Here is a tiny trained network, its code and every weight. The questions are about switching its units off for an input and a class, where a switched-off unit gives its printed mean instead of its output.

import numpy as np


def w(rows, s, z=0):
    codes = np.array(rows[::2]) - 128.0
    scale = np.full(codes.shape[1], s)
    scale[-1] = z or s
    return codes * scale


def norm(h):
    return h / np.sqrt((h * h).mean(-1, keepdims=True) + 1e-5)


def f(y):
    return np.maximum(y, 0)


def log_softmax(a):
    a = a - a.max(-1, keepdims=True)
    return a - np.log(np.exp(a).sum(-1, keepdims=True))


def net(x, mask):
    res = np.array(x, float).reshape(1, 3) / 4 @ E
    u = 0
    for l in range(3):
        y = f(norm(res) @ A[l][:, :-1].T + A[l][:, -1])
        res = res + np.where(mask[u : u + 6], y, B[l][:, -1]) @ B[l][:, :-1]
        u += 6
    return log_softmax(norm(res)[-1] @ U[:, :-1].T + U[:, -1])


A, B = {}, {}
E = w([
[72,156,98,144],'x0',
[61,124,235,103],'x1',
[175,251,160,73],'x2',
],0.0029)
A[0] = w([
[59,97,106,203,109],'0.n0',
[66,151,166,141,197],'0.n1',
[69,203,133,153,69],'0.n2',
[128,147,146,36,119],'0.n3',
[2,247,80,210,4],'0.n4',
[146,24,193,116,3],'0.n5',
],0.0036,0.0022)
B[0] = w([
[159,76,138,170,237],'0.n0',
[147,170,62,162,254],'0.n1',
[104,116,98,105,168],'0.n2',
[88,145,90,143,183],'0.n3',
[142,116,43,3,188],'0.n4',
[131,175,106,129,186],'0.n5',
],0.0059,0.0018)
A[1] = w([
[239,65,196,27,42],'1.n0',
[116,91,72,212,113],'1.n1',
[171,143,62,98,6],'1.n2',
[123,165,215,67,113],'1.n3',
[118,175,95,43,181],'1.n4',
[255,91,57,193,142],'1.n5',
],0.0047,0.0013)
B[1] = w([
[56,99,1,38,169],'1.n0',
[191,81,173,119,219],'1.n1',
[107,168,146,182,171],'1.n2',
[119,84,84,144,166],'1.n3',
[139,50,153,190,203],'1.n4',
[83,158,79,200,253],'1.n5',
],0.0042,0.0037)
A[2] = w([
[132,218,164,106,83],'2.n0',
[37,102,220,65,250],'2.n1',
[129,116,9,193,215],'2.n2',
[194,255,123,100,185],'2.n3',
[131,21,58,83,176],'2.n4',
[175,136,124,176,22],'2.n5',
],0.0049,0.0021)
B[2] = w([
[129,52,164,145,145],'2.n0',
[198,181,54,175,172],'2.n1',
[122,161,191,106,254],'2.n2',
[103,2,124,121,175],'2.n3',
[118,165,121,23,203],'2.n4',
[119,150,131,153,136],'2.n5',
],0.0062)
U = w([
[113,1,136,123,152],'0',
[99,158,79,51,186],'1',
[156,178,73,221,150],'2',
[97,181,240,124,108],'3',
[141,141,182,156,2],'4',
],0.013,0.0075)

Each question gives the input, the list of numbers given to net, and the class t.
The units are the neurons (one row each of A and B). Each row of codes is followed by its name. A weight is (code - 128) times the scale printed after its matrix; where a second scale follows, it is the last column's (A, B and U).
mask holds one flag per neuron, layer by layer. A switched-off neuron (its flag False) gives its mean, the last column of its row in B, instead of its output. The means were averaged over made-up inputs and are rounded, as every weight is.
A unit's drop is (log p(t) with every unit on - log p(t) with that unit switched off) / (log p(t) with every unit on - log p(t) with every unit switched off).
The circuit of an input: a set's keep is (log p(t) with only the set's units on - log p(t) with every unit switched off) / (log p(t) with every unit on - log p(t) with every unit switched off). Starting from the 12 units with the biggest drops (on a tie, the unit counted first), units are removed one at a time, each time the one whose removal leaves the highest keep (on an exact tie, the one counted first), for as long as the keep stays at least 0.8.
circuit, biggest first: the units of the circuit, biggest drop first
top k neurons: the k neurons with the biggest drops, biggest first
k most important neurons of layer l: the k neurons of layer l with the biggest drops, biggest first
drop when u is switched off: that unit's drop, to one decimal
input [3,6,-5], class 2: 4 most important neurons of layer 2 -> (2.n1 2.n3 2.n2 2.n0)
input [-7,-1,-6], class 1: 3 most important neurons of layer 2 -> (2.n4 2.n3 2.n0)
input [-7,7,-2], class 1: circuit, biggest first -> (1.n0 2.n4)
input [3,1,-3], class 3: circuit, biggest first -> (2.n3 2.n2)
input [5,1,-4], class 1: circuit, biggest first -> (2.n4 2.n3)
input [-3,4,1], class 2: circuit, biggest first -> (2.n1)
input [-4,7,6], class 2: 3 most important neurons of layer 2 -> (2.n1 2.n4 2.n2)
input [1,6,-4], class 2: circuit, biggest first -> (2.n1 2.n3)
input [-8,-7,-1], class 1: top 2 neurons -> (1.n0 0.n1)
input [2,5,1], class 2: top 3 neurons -> (2.n1 2.n4 1.n5)
input [-3,1,-3], class 3: 2 most important neurons of layer 0 -> (0.n5 0.n4)
input [-8,8,2], class 1: top 2 neurons -> (1.n0 1.n3)
input [-5,7,-2], class 2: top 2 neurons -> (2.n1 0.n4)
input [5,-3,6], class 0: top neuron -> (2.n3)
input [-7,8,1], class 2: top 3 neurons -> (2.n1 0.n4 0.n3)
input [0,1,-3], class 3: 2 most important neurons of layer 2 -> (2.n3 2.n1)
input [-6,8,-2], class 2: top 2 neurons -> (2.n1 0.n4)
input [2,8,-6], class 2: top 2 neurons -> (2.n1 2.n3)
input [0,2,-1], class 3: top 3 neurons -> (0.n1 2.n1 2.n2)
input [-2,8,-1], class 2: most important neuron of layer 2 -> (2.n1)
input [3,6,3], class 2: 2 most important neurons of layer 2 -> (2.n1 2.n4)
input [-7,6,-2], class 1: drop when 2.n4 is switched off -> 0.1
